What each symbol does to the units:
s158 g s173
s158 d s3
s158 y s947
s158 t s287
s158 z s239
s158 k s568
s141 g s241
s141 d s794
s141 y s450
s141 t s173
s141 z s3
s141 k s169
s58 g s477
s58 d s287
s58 y s628
s58 t s123
s58 z s445
s58 k s375
s948 g s230
s948 d s388
s948 y s609
s948 t s712
s948 z s556
s948 k s584
s263 g s982
s263 d s325
s263 y s943
s263 t s387
s263 z s698
s263 k s181
s509 g s445
s509 d s490
s509 y s169
s509 t s121
s509 z s530
s509 k s319
s121 g s319
s121 d s509
s121 y s530
s121 t s668
s121 z s155
s121 k s329
s662 g s525
s662 d s494
s662 y s714
s662 t s450
s662 z s321
s662 k s794
s714 g s494
s714 d s712
s714 y s559
s714 t s321
s714 z s8
s714 k s662
s774 g s643
s774 d s217
s774 y s946
s774 t s609
s774 z s803
s774 k s388
s947 g s3
s947 d s294
s947 y s586
s947 t s239
s947 z s809
s947 k s158
s139 g s779
s139 d s181
s139 y s387
s139 t s838
s139 z s806
s139 k s569
s477 g s155
s477 d s568
s477 y s287
s477 t s375
s477 z s58
s477 k s97
s584 g s896
s584 d s230
s584 y s948
s584 t s494
s584 z s712
s584 k s830
s388 g s806
s388 d s643
s388 y s774
s388 t s948
s388 z s609
s388 k s230
s490 g s628
s490 d s792
s490 y s241
s490 t s509
s490 z s169
s490 k s445
s450 g s794
s450 d s662
s450 y s321
s450 t s3
s450 z s294
s450 k s141
s628 g s287
s628 d s239
s628 y s792
s628 t s445
s628 z s490
s628 k s58
s325 g s43
s325 d s668
s325 y s97
s325 t s263
s325 z s943
s325 k s982
s143 g s943
s143 d s375
s143 y s123
s143 t s217
s143 z s455
s143 k s698
s779 g s556
s779 d s602
s779 y s181
s779 t s569
s779 z s139
s779 k s559
s329 g s455
s329 d s319
s329 y s121
s329 t s43
s329 z s668
s329 k s946
s559 g s712
s559 d s556
s559 y s779
s559 t s8
s559 z s569
s559 k s714
s623 g s21
s623 d s827
s623 y s896
s623 t s443
s623 z s830
s623 k s586
s8 g s714
s8 d s559
s8 y s569
s8 t s21
s8 z s827
s8 k s321
s830 g s623
s830 d s896
s830 y s584
s830 t s525
s830 z s494
s830 k s443
s123 g s375
s123 d s58
s123 y s445
s123 t s455
s123 z s319
s123 k s143
s943 g s325
s943 d s97
s943 y s375
s943 t s698
s943 z s143
s943 k s263
s568 g s530
s568 d s173
s568 y s158
s568 t s477
s568 z s287
s568 k s155
s827 g s8
s827 d s569
s827 y s838
s827 t s623
s827 z s896
s827 k s21
s556 g s948
s556 d s609
s556 y s602
s556 t s559
s556 z s779
s556 k s712
s569 g s559
s569 d s779
s569 y s139
s569 t s827
s569 z s838
s569 k s8
s627 g s809
s627 d s443
s627 y s525
s627 t s241
s627 z s794
s627 k s792
s3 g s141
s3 d s450
s3 y s294
s3 t s158
s3 z s947
s3 k s173
s155 g s121
s155 d s530
s155 y s568
s155 t s97
s155 z s477
s155 k s668
s794 g s627
s794 d s525
s794 y s662
s794 t s141
s794 z s450
s794 k s241
s43 g s946
s43 d s329
s43 y s668
s43 t s982
s43 z s325
s43 k s803
s809 g s947
s809 d s586
s809 y s443
s809 t s792
s809 z s627
s809 k s239
s217 g s698
s217 d s143
s217 y s455
s217 t s774
s217 z s946
s217 k s643
s609 g s388
s609 d s774
s609 y s803
s609 t s556
s609 z s602
s609 k s948
s241 g s792
s241 d s627
s241 y s794
s241 t s169
s241 z s141
s241 k s490
s445 g s58
s445 d s628
s445 y s490
s445 t s319
s445 z s509
s445 k s123
s530 g s509
s530 d s169
s530 y s173
s530 t s155
s530 z s568
s530 k s121
s586 g s294
s586 d s21
s586 y s623
s586 t s809
s586 z s443
s586 k s947
s173 g s169
s173 d s141
s173 y s3
s173 t s568
s173 z s158
s173 k s530
s21 g s321
s21 d s8
s21 y s827
s21 t s586
s21 z s623
s21 k s294
s319 g s123
s319 d s445
s319 y s509
s319 t s329
s319 z s121
s319 k s455
s387 g s181
s387 d s263
s387 y s698
s387 t s806
s387 z s643
s387 k s139
s668 g s329
s668 d s121
s668 y s155
s668 t s325
s668 z s97
s668 k s43
s712 g s584
s712 d s948
s712 y s556
s712 t s714
s712 z s559
s712 k s494
s287 g s568
s287 d s158
s287 y s239
s287 t s58
s287 z s628
s287 k s477
s806 g s139
s806 d s387
s806 y s643
s806 t s230
s806 z s388
s806 k s838
s525 g s443
s525 d s830
s525 y s494
s525 t s794
s525 z s662
s525 k s627
s169 g s490
s169 d s241
s169 y s141
s169 t s530
s169 z s173
s169 k s509
s982 g s803
s982 d s43
s982 y s325
s982 t s181
s982 z s263
s982 k s602
s792 g s239
s792 d s809
s792 y s627
s792 t s490
s792 z s241
s792 k s628
s97 g s668
s97 d s155
s97 y s477
s97 t s943
s97 z s375
s97 k s325
s455 g s143
s455 d s123
s455 y s319
s455 t s946
s455 z s329
s455 k s217
s321 g s662
s321 d s714
s321 y s8
s321 t s294
s321 z s21
s321 k s450
s494 g s830
s494 d s584
s494 y s712
s494 t s662
s494 z s714
s494 k s525
s375 g s97
s375 d s477
s375 y s58
s375 t s143
s375 z s123
s375 k s943
s181 g s602
s181 d s982
s181 y s263
s181 t s139
s181 z s387
s181 k s779
s230 g s838
s230 d s806
s230 y s388
s230 t s584
s230 z s948
s230 k s896
s643 g s387
s643 d s698
s643 y s217
s643 t s388
s643 z s774
s643 k s806
s838 g s569
s838 d s139
s838 y s806
s838 t s896
s838 z s230
s838 k s827
s896 g s827
s896 d s838
s896 y s230
s896 t s830
s896 z s584
s896 k s623
s294 g s450
s294 d s321
s294 y s21
s294 t s947
s294 z s586
s294 k s3
s602 g s609
s602 d s803
s602 y s982
s602 t s779
s602 z s181
s602 k s556
s443 g s586
s443 d s623
s443 y s830
s443 t s627
s443 z s525
s443 k s809
s946 g s217
s946 d s455
s946 y s329
s946 t s803
s946 z s43
s946 k s774
s803 g s774
s803 d s946
s803 y s43
s803 t s602
s803 z s982
s803 k s609
s698 g s263
s698 d s943
s698 y s143
s698 t s643
s698 z s217
s698 k s387
s239 g s158
s239 d s947
s239 y s809
s239 t s628
s239 z s792
s239 k s287

In the rows, 168 stands for zero.

The rows follow the links: the fewer symbols apart two units are, the more alike their rows tend to be.

Named rows; a name shown again gets a slightly different row:
s321: 221	239	130	164	181	135	160	143	140	246	162	81	193	171	193	141	196	189	231	204	122	176	198	182	259	199	172	164	145	186	158	150	129	180	173	144	200	118	189	123	259	45	187	150	109	134	162	125	190	178	66	152	189	188	199	176	187	145
s143: 190	72	142	155	179	135	172	146	124	120	189	202	216	165	198	127	188	150	195	151	81	181	184	206	201	141	139	188	117	234	137	93	189	155	160	201	147	222	132	177	95	267	71	149	164	138	169	221	173	187	184	138	94	166	204	167	235	119
s477: 145	150	125	137	147	163	162	224	91	149	261	148	241	242	105	219	142	167	113	177	86	163	134	229	136	130	135	160	169	128	80	147	173	184	231	130	159	183	133	176	167	243	161	190	152	171	238	164	124	197	195	214	163	227	146	148	196	210
s325: 175	79	150	168	177	144	106	180	134	107	193	189	206	154	182	145	198	152	158	156	91	141	187	197	193	143	111	189	144	258	126	127	183	146	143	217	154	204	162	188	79	287	94	148	209	162	195	212	122	169	146	129	108	134	201	210	224	145
s123: 107	144	170	151	175	136	196	139	134	146	212	262	220	211	188	169	167	140	89	159	88	177	124	210	106	171	177	218	182	122	178	172	171	175	169	84	173	197	101	214	102	255	171	188	139	198	197	209	139	149	241	212	116	210	116	137	157	182
s494: 167	233	192	210	205	159	186	121	194	261	123	150	143	132	215	138	198	117	176	215	161	171	192	173	180	244	196	229	190	149	189	205	121	189	115	156	196	89	183	154	172	32	252	206	144	164	112	172	153	144	96	165	209	159	193	162	126	161
s375: 119	132	166	154	187	133	214	114	143	150	184	256	219	202	211	155	167	141	111	150	74	185	134	211	117	174	186	225	176	125	180	159	184	174	166	97	169	202	95	219	94	256	154	183	135	193	168	224	167	153	243	210	92	205	130	118	151	176
s8: 155	222	201	219	220	186	168	164	164	235	135	195	128	109	179	163	204	122	151	199	179	131	201	179	152	225	177	218	202	190	177	225	116	183	108	154	213	106	194	141	137	59	257	242	176	180	123	168	76	149	115	154	234	138	186	183	131	188
s623: 197	234	158	190	194	140	188	122	177	267	127	107	157	155	218	133	195	151	232	223	135	198	197	186	233	225	188	191	164	159	183	161	130	181	145	157	191	106	175	132	223	27	224	179	114	144	127	156	198	153	88	162	189	180	215	153	162	137
s668: 158	93	166	156	185	122	227	99	148	145	171	238	204	184	228	119	169	134	173	163	70	216	147	204	153	164	177	216	149	151	180	118	182	163	166	148	154	213	93	196	99	251	112	166	126	164	152	241	203	162	224	185	84	200	172	111	196	137
s155: 134	157	130	139	165	159	150	214	98	147	253	184	246	225	109	206	161	172	91	170	84	150	131	231	127	131	128	162	174	132	97	166	176	186	217	108	169	190	123	193	152	248	158	189	146	180	238	172	110	175	206	218	166	220	117	156	184	216
s714: 154	229	192	227	218	172	174	133	187	250	129	170	141	126	198	150	197	111	159	207	177	146	194	182	155	240	187	229	194	164	189	226	119	195	108	156	206	98	188	155	152	41	263	225	164	173	123	173	111	138	109	164	223	151	186	168	127	170
s698: 119	127	195	209	156	136	112	138	246	126	157	164	166	134	212	154	206	111	103	159	176	161	134	149	158	172	145	211	211	198	219	177	185	128	134	232	142	188	189	239	56	255	150	156	213	219	183	260	172	134	130	153	113	125	184	203	142	164
s794: 164	258	166	151	166	159	186	119	190	161	160	185	159	176	234	139	222	259	179	164	198	124	165	137	182	215	226	203	154	152	238	212	168	192	142	48	197	168	177	189	226	127	205	127	167	198	178	62	209	141	189	156	144	143	82	157	124	162
s388: 154	185	171	182	140	157	116	211	210	144	142	223	151	167	84	213	134	145	117	96	267	154	125	104	160	105	145	64	217	216	204	237	149	124	157	158	224	170	193	151	151	199	145	172	175	190	174	241	129	144	154	197	238	164	161	240	166	183
s21: 216	236	145	176	182	143	183	128	164	268	144	88	176	165	205	131	195	162	235	210	132	198	201	186	246	215	174	184	156	166	172	159	121	173	161	147	195	106	181	132	240	31	203	164	106	134	143	155	201	174	75	160	190	193	201	161	182	138
s121: 122	157	150	134	168	156	167	186	103	146	240	211	235	225	134	193	166	156	73	159	90	141	126	222	114	151	155	194	184	131	118	169	175	177	196	87	172	192	124	205	130	256	172	193	158	195	234	184	110	171	219	222	146	217	118	154	170	206
s809: 187	223	175	147	164	169	222	111	187	158	150	178	146	169	252	131	196	258	223	167	207	159	183	139	187	213	233	187	128	128	238	172	183	191	165	105	155	182	171	175	248	131	189	123	155	180	159	52	253	160	221	147	121	141	108	123	130	142

Each walk starts at a row. The symbols on each line, taken left to right, move it on to the next unit.
Answer with the unit's row; about right is enough.
start 223	249	113	154	168	133	148	160	139	236	176	85	203	185	183	152	204	201	215	196	134	153	197	179	275	185	166	152	136	210	151	160	118	179	157	119	214	127	194	125	257	72	192	148	122	144	187	108	171	179	69	148	195	181	179	192	192	139
z y t z t d z: 189	234	180	198	198	153	196	117	189	267	120	126	154	145	229	135	195	127	200	213	149	187	190	177	200	233	194	218	178	154	188	182	128	184	132	170	201	99	187	147	196	28	247	197	127	158	119	169	182	154	94	158	202	181	198	153	146	151
g t g d k g: 167	276	164	154	160	157	162	137	177	168	173	185	176	186	218	143	218	254	159	155	192	107	176	142	188	214	212	191	168	175	233	220	154	186	136	44	212	158	182	186	230	134	217	143	159	204	201	57	180	138	159	145	154	142	82	176	122	175
start 163	215	188	213	219	200	146	182	155	219	150	196	147	118	148	167	192	122	140	191	180	113	212	187	143	216	168	210	189	214	151	223	120	177	101	161	209	104	183	127	134	67	242	238	181	177	128	161	52	145	121	155	249	134	184	197	147	192
k z t k d y y: 181	203	183	208	225	206	147	207	128	210	154	203	151	120	134	176	175	132	163	190	187	117	220	173	152	190	151	183	181	238	135	215	121	192	110	175	225	109	191	108	135	93	223	236	194	161	136	158	40	162	115	141	258	129	192	203	177	188
k z t k d y y: 195	180	170	200	228	210	155	214	126	202	146	214	146	121	113	178	163	135	179	172	186	117	230	176	161	172	149	152	170	242	117	197	114	183	113	188	222	129	186	92	149	87	193	226	190	147	125	162	43	175	130	136	260	139	208	207	194	173
start 181	280	131	152	157	154	130	161	154	186	196	149	195	184	177	160	230	260	161	169	171	97	179	158	226	200	187	168	154	212	179	214	148	192	147	48	227	145	200	163	240	119	205	138	156	182	224	61	150	151	118	142	173	152	106	204	161	183
t d g d t: 171	290	155	150	163	159	140	149	162	172	190	170	187	180	197	148	223	255	148	159	175	99	175	144	212	196	198	182	155	198	212	225	148	189	140	48	231	151	193	178	233	133	210	137	164	206	217	66	158	148	142	151	171	150	90	196	137	177
g g d g: 202	281	124	158	157	146	121	173	131	195	200	120	209	187	167	160	224	243	178	183	147	112	186	173	248	184	172	157	156	225	170	196	142	186	152	73	232	141	203	150	247	111	201	139	144	170	226	74	141	164	101	135	187	159	125	207	179	170
start 124	132	208	208	142	136	124	119	262	140	142	157	149	138	226	153	188	99	123	150	189	187	119	135	163	175	160	201	209	180	231	173	187	128	133	243	137	185	191	236	78	237	149	145	206	208	171	282	203	129	129	174	117	142	197	197	139	151
z d y g t: 183	81	152	162	176	142	138	172	130	110	185	188	215	158	186	138	192	156	171	165	88	171	188	201	190	137	128	182	132	255	119	112	181	159	154	211	145	218	148	178	87	280	76	148	186	149	182	216	142	177	154	136	97	143	216	185	234	131
g d k y g: 179	75	159	155	188	119	217	111	143	143	162	225	202	173	231	121	171	137	196	154	73	225	166	211	172	161	169	199	143	171	166	92	188	164	164	164	147	216	104	191	104	245	96	151	130	149	142	239	205	172	226	182	76	188	189	121	201	126
start 115	154	156	160	181	146	174	164	122	145	224	242	230	210	159	183	167	152	78	157	83	159	113	212	117	155	157	207	182	124	153	182	172	182	184	84	174	197	114	213	102	262	177	192	142	204	212	195	120	149	224	210	139	207	114	142	159	207
t z k z t d y: 138	111	178	152	182	120	230	108	144	149	176	246	212	189	216	130	165	142	146	147	79	210	137	210	138	175	180	221	163	133	183	145	186	167	158	114	161	212	86	211	105	247	131	174	129	177	152	240	197	151	245	191	90	200	151	109	171	152
d y y z t t g: 159	143	118	124	153	172	172	224	88	162	253	122	231	237	102	210	132	168	139	183	80	184	144	225	156	124	132	153	163	117	76	124	186	184	251	155	134	180	139	164	183	213	161	178	149	154	226	161	153	207	192	215	162	237	162	150	205	206
start 171	132	128	123	144	177	185	216	111	173	244	100	213	232	119	213	126	166	162	193	100	205	144	225	143	124	145	159	158	89	80	104	193	182	261	186	120	179	142	173	204	200	164	173	143	143	213	159	183	201	198	209	164	236	172	125	199	185
y y d z y g k: 162	239	172	158	159	164	207	102	197	164	148	189	149	171	246	134	202	263	192	156	198	152	180	130	178	221	235	201	151	142	247	189	173	186	147	74	173	182	175	180	235	138	193	135	162	195	161	55	231	154	203	147	122	142	93	142	114	157
g y g k: 200	201	169	139	165	183	217	122	177	155	150	157	150	168	236	127	188	268	250	172	196	171	199	148	191	208	228	178	112	134	209	139	189	189	178	127	149	185	179	169	252	130	163	118	162	161	152	52	254	169	230	132	121	153	122	111	142	143
start 143	106	176	188	162	152	99	173	178	104	183	177	182	144	186	155	216	128	104	160	131	133	152	175	171	161	121	209	185	249	163	169	179	148	126	226	146	198	187	223	50	284	126	152	226	200	204	236	116	151	144	136	116	121	185	224	182	164
y g k t y z: 157	106	172	171	171	149	100	182	155	91	191	185	197	142	185	150	209	141	117	151	116	135	168	177	180	146	117	197	152	262	148	154	179	140	137	215	150	207	173	207	60	275	104	156	221	183	216	222	119	163	146	137	114	112	192	216	213	161
t y d g g: 182	71	153	157	182	123	194	140	134	137	178	209	219	175	218	121	175	147	201	156	69	216	181	202	183	147	152	194	122	199	151	96	185	152	163	184	143	222	121	183	99	255	78	156	150	136	163	236	193	172	195	155	84	173	211	140	224	125
